Below are the code and all the weights of a small trained network. Each question names an input and a target symbol and asks about switching units off, where a switched-off unit gives its printed mean instead of its output.

import numpy as np


def w(rows, s, z=0):
    codes = np.array(rows[::2]) - 128.0
    scale = np.full(codes.shape[1], s)
    scale[-1] = z or s
    return codes * scale


def f(y):
    return y / 2 * (1 + np.tanh(0.7978845608 * (y + 0.044715 * y**3)))


def softmax(a):
    e = np.exp(a - a.max(-1, keepdims=True))
    return e / e.sum(-1, keepdims=True)


def log_softmax(a):
    a = a - a.max(-1, keepdims=True)
    return a - np.log(np.exp(a).sum(-1, keepdims=True))


def net(x, mask):
    ids = ['αγδεηθλμξπστφψω'.index(c) for c in x.split()]
    T = len(ids)
    res = E[ids] + P[:T]
    u = 0
    for l in range(2):
        r = res
        for j in range(3):
            rows = slice(3 * j, 3 * j + 3)
            q, k, v = (r @ M[l][rows].T for M in (Q, K, V))
            z = softmax(np.where(np.tri(T) > 0, q @ k.T / 3**0.5, -1e9)) @ v
            o = O[l][rows]
            res = res + np.where(mask[u + j], z, o[:, -1]) @ o[:, :-1]
        u += 3
        y = f(res @ A[l][:, :-1].T + A[l][:, -1])
        res = res + np.where(mask[u : u + 12], y, B[l][:, -1]) @ B[l][:, :-1]
        u += 12
    return log_softmax(res[-1] @ U[:, :-1].T + U[:, -1])


Q, K, V, O, A, B = {}, {}, {}, {}, {}, {}
E = w([
[150,70,81,117,120],'α',
[186,129,46,111,93],'γ',
[166,154,69,123,164],'δ',
[105,42,146,146,134],'ε',
[110,195,79,130,108],'η',
[171,153,100,80,115],'θ',
[121,93,52,126,95],'λ',
[129,150,172,84,138],'μ',
[117,88,91,191,155],'ξ',
[190,85,171,91,143],'π',
[71,168,174,91,134],'σ',
[111,142,117,68,101],'τ',
[183,146,182,99,113],'φ',
[84,143,2,159,88],'ψ',
[80,209,82,194,88],'ω',
],0.014)
P = w([
[165,174,128,114,80],'0',
[24,55,104,255,70],'1',
[60,17,112,201,70],'2',
[59,66,112,165,70],'3',
[105,144,202,178,144],'4',
[104,151,193,175,144],'5',
[88,103,122,175,132],'6',
[121,152,98,163,93],'7',
[122,106,82,164,93],'8',
[147,86,92,142,120],'9',
[97,126,95,141,144],'10',
[158,72,125,95,121],'11',
],0.0092)
Q[0] = w([
[142,124,140,110,96],'0.h0',
[128,249,199,66,151],'0.h0',
[194,150,104,116,154],'0.h0',
[149,156,152,77,178],'0.h1',
[159,159,87,92,169],'0.h1',
[141,193,147,116,132],'0.h1',
[156,153,141,82,111],'0.h2',
[153,128,175,110,133],'0.h2',
[95,107,82,109,99],'0.h2',
],0.011)
K[0] = w([
[70,138,100,132,110],'0.h0',
[102,61,136,172,178],'0.h0',
[80,93,73,189,151],'0.h0',
[113,56,97,169,106],'0.h1',
[90,48,183,254,172],'0.h1',
[121,73,103,197,60],'0.h1',
[78,178,161,97,76],'0.h2',
[109,147,121,134,96],'0.h2',
[170,181,115,97,212],'0.h2',
],0.0082)
V[0] = w([
[237,143,125,100,144],'0.h0',
[53,2,125,231,167],'0.h0',
[71,221,78,163,23],'0.h0',
[233,114,44,148,149],'0.h1',
[101,36,163,225,225],'0.h1',
[105,72,20,158,48],'0.h1',
[67,133,162,154,70],'0.h2',
[72,110,89,128,74],'0.h2',
[70,147,148,165,146],'0.h2',
],0.0068)
O[0] = w([
[212,169,113,81,57,114],'0.h0',
[140,59,107,184,146,108],'0.h0',
[70,91,92,64,165,253],'0.h0',
[169,106,83,115,41,161],'0.h1',
[140,66,227,205,139,50],'0.h1',
[94,2,54,118,111,242],'0.h1',
[108,90,103,117,226,160],'0.h2',
[63,98,105,83,160,196],'0.h2',
[97,132,148,139,167,121],'0.h2',
],0.0077,0.0049)
A[0] = w([
[80,42,179,130,179,231],'0.n0',
[159,90,116,176,164,68],'0.n1',
[29,95,165,138,149,182],'0.n2',
[6,160,91,147,131,237],'0.n3',
[128,98,115,112,80,105],'0.n4',
[145,221,254,94,226,142],'0.n5',
[111,94,96,164,115,143],'0.n6',
[245,212,142,141,115,117],'0.n7',
[171,236,151,130,114,179],'0.n8',
[168,133,82,112,133,151],'0.n9',
[136,71,134,69,137,114],'0.n10',
[120,212,128,172,110,255],'0.n11',
],0.0068,0.0047)
B[0] = w([
[186,166,37,144,132,209],'0.n0',
[33,227,254,81,226,124],'0.n1',
[191,109,37,161,95,189],'0.n2',
[159,38,142,72,156,254],'0.n3',
[110,166,74,139,156,153],'0.n4',
[136,99,180,143,192,129],'0.n5',
[118,91,159,106,151,174],'0.n6',
[200,186,165,156,105,129],'0.n7',
[140,119,126,94,173,132],'0.n8',
[144,105,106,147,68,159],'0.n9',
[79,167,43,170,120,158],'0.n10',
[237,97,195,60,179,147],'0.n11',
],0.0058,0.0093)
Q[1] = w([
[76,229,243,192,6],'1.h0',
[184,182,175,115,158],'1.h0',
[76,253,216,216,118],'1.h0',
[55,173,92,191,139],'1.h1',
[182,138,82,142,158],'1.h1',
[100,129,221,205,144],'1.h1',
[175,85,129,209,130],'1.h2',
[62,182,140,171,118],'1.h2',
[176,88,138,69,108],'1.h2',
],0.0064)
K[1] = w([
[61,62,153,163,148],'1.h0',
[134,154,173,160,207],'1.h0',
[134,102,147,255,190],'1.h0',
[67,106,135,143,137],'1.h1',
[142,171,142,106,61],'1.h1',
[86,99,61,212,114],'1.h1',
[79,77,140,94,112],'1.h2',
[122,113,133,172,132],'1.h2',
[115,185,210,46,177],'1.h2',
],0.0078)
V[1] = w([
[56,2,78,126,137],'1.h0',
[150,69,207,175,128],'1.h0',
[160,146,126,113,17],'1.h0',
[211,186,88,106,106],'1.h1',
[156,166,87,109,126],'1.h1',
[112,119,49,131,51],'1.h1',
[148,181,128,62,226],'1.h2',
[223,127,153,186,115],'1.h2',
[193,84,76,191,30],'1.h2',
],0.0085)
O[1] = w([
[237,168,117,98,151,75],'1.h0',
[164,79,86,149,142,7],'1.h0',
[109,122,222,69,100,231],'1.h0',
[79,110,175,137,127,239],'1.h1',
[80,144,165,131,89,196],'1.h1',
[85,129,94,65,60,193],'1.h1',
[59,162,168,172,162,145],'1.h2',
[197,33,193,254,98,93],'1.h2',
[174,77,136,91,57,176],'1.h2',
],0.0073,0.019)
A[1] = w([
[176,182,76,169,218,169],'1.n0',
[205,71,167,111,133,240],'1.n1',
[51,8,100,198,13,184],'1.n2',
[75,124,149,212,79,173],'1.n3',
[52,41,86,107,169,80],'1.n4',
[171,177,65,207,235,166],'1.n5',
[145,71,56,71,88,105],'1.n6',
[62,62,179,176,79,80],'1.n7',
[128,160,19,25,74,253],'1.n8',
[86,246,201,59,148,133],'1.n9',
[30,162,210,95,130,160],'1.n10',
[35,143,254,176,52,150],'1.n11',
],0.0053,0.0044)
B[1] = w([
[68,149,193,125,1,137],'1.n0',
[109,35,136,202,51,133],'1.n1',
[189,158,163,143,164,232],'1.n2',
[153,157,122,94,208,171],'1.n3',
[192,193,93,102,133,177],'1.n4',
[56,206,200,116,30,137],'1.n5',
[139,161,171,103,189,179],'1.n6',
[199,178,121,61,145,205],'1.n7',
[103,76,171,159,213,234],'1.n8',
[105,60,13,185,96,184],'1.n9',
[180,114,44,174,84,236],'1.n10',
[169,164,139,190,111,253],'1.n11',
],0.0059,0.027)
U = w([
[81,38,254,122,157,211],'α',
[95,120,138,89,40,70],'γ',
[150,187,170,72,91,199],'δ',
[165,62,68,177,123,150],'ε',
[90,112,49,159,115,104],'η',
[186,216,69,128,74,85],'θ',
[104,84,206,86,161,129],'λ',
[123,141,89,179,197,172],'μ',
[160,44,79,172,131,120],'ξ',
[169,127,178,146,143,138],'π',
[65,212,157,118,137,163],'σ',
[102,120,39,164,110,117],'τ',
[116,164,202,138,187,126],'φ',
[197,202,103,60,154,2],'ψ',
[111,189,142,75,178,117],'ω',
],0.0054,0.0035)

Each question gives the input, a string of symbols that net reads in full, and the target symbol t.
The units are the heads (3 rows each of Q, K, V and O) and the neurons (one row each of A and B). Each row of codes is followed by its name. A weight is (code - 128) times the scale printed after its matrix; where a second scale follows, it is the last column's (O, A, B and U).
mask holds one flag per unit, layer by layer, with each layer's heads first. A switched-off unit (its flag False) gives its mean, the last column of its rows in O or B, instead of its output. The means were averaged over made-up inputs and are rounded, as every weight is.
A unit's drop is (log p(t) with every unit on - log p(t) with that unit switched off) / (log p(t) with every unit on - log p(t) with every unit switched off).
The circuit of an input: a set's keep is (log p(t) with only the set's units on - log p(t) with every unit switched off) / (log p(t) with every unit on - log p(t) with every unit switched off). Starting from the 12 units with the biggest drops (on a tie, the unit counted first), units are removed one at a time, each time the one whose removal leaves the highest keep (on an exact tie, the one counted first), for as long as the keep stays at least 0.8.
units of the circuit, in order: the units of the circuit, biggest drop first
unit that matters most: the unit with the biggest drop
top k neurons: the k neurons with the biggest drops, biggest first
k most important neurons of layer l: the k neurons of layer l with the biggest drops, biggest first
which heads matter: for each layer, one digit per head in row order, 1 if its drop is at least 0.15 and else 0, layers parted by /
input η ω μ, target τ: which heads matter : 110 / 001
input ψ ε α φ γ, target ψ: which heads matter : 110 / 111
input ψ δ η ω, target ω: which heads matter : 100 / 001
input ψ ε γ, target ω: top 3 neurons : 1.n8, 1.n10, 1.n6
input γ ω σ, target γ: units of the circuit, in order : 0.h1, 0.h0, 1.h1
input η φ α, target η: which heads matter : 110 / 001
input γ ξ γ, target γ: which heads matter : 110 / 110
input γ φ ξ, target γ: units of the circuit, in order : 0.h0, 0.h1, 1.h1
input α γ π σ γ, target α: unit that matters most : 1.n10
input μ λ μ ω θ μ θ α γ ω σ π, target μ: which heads matter : 110 / 111
input γ π γ γ ξ α, target γ: units of the circuit, in order : 0.h1, 0.h0, 1.h1, 1.h2
input θ θ σ, target θ: top 2 neurons : 1.n10, 1.n11
input ξ ω γ δ ψ, target ξ: which heads matter : 010 / 101
input γ α γ, target δ: top neuron : 1.n2
input ξ σ γ, target ε: units of the circuit, in order : 1.h0, 0.h1, 0.h0
input ψ ω λ ψ η, target ψ: units of the circuit, in order : 1.h0, 1.h2
input φ φ ψ σ, target φ: which heads matter : 111 / 111
input ε ε π γ, target ε: which heads matter : 110 / 111
input γ ω λ, target δ: which heads matter : 101 / 001
input φ γ ω α, target φ: top 2 neurons : 0.n7, 0.n11
input θ ψ θ π γ λ λ ξ, target θ: which heads matter : 111 / 110
input ε μ γ, target ξ: units of the circuit, in order : 1.h0, 1.h2, 0.h0, 0.h1
input α ξ γ ψ λ μ, target α: units of the circuit, in order : 0.h0, 0.h1
input ε π π ε, target ξ: units of the circuit, in order : 1.h0, 1.h2, 0.h0
input σ ε ψ γ γ γ α ω γ τ, target σ: 2 most important neurons of layer 0 : 0.n5, 0.n8
input ξ γ π, target ξ: top neuron : 1.n1
input σ μ λ μ γ η γ ψ γ, target σ: which heads matter : 110 / 111
input ω α γ, target ω: which heads matter : 100 / 101
input σ φ α ε α η ψ, target σ: 4 most important neurons of layer 1 : 1.n5, 1.n10, 1.n0, 1.n9
input γ γ μ, target γ: top 2 neurons : 1.n9, 1.n10
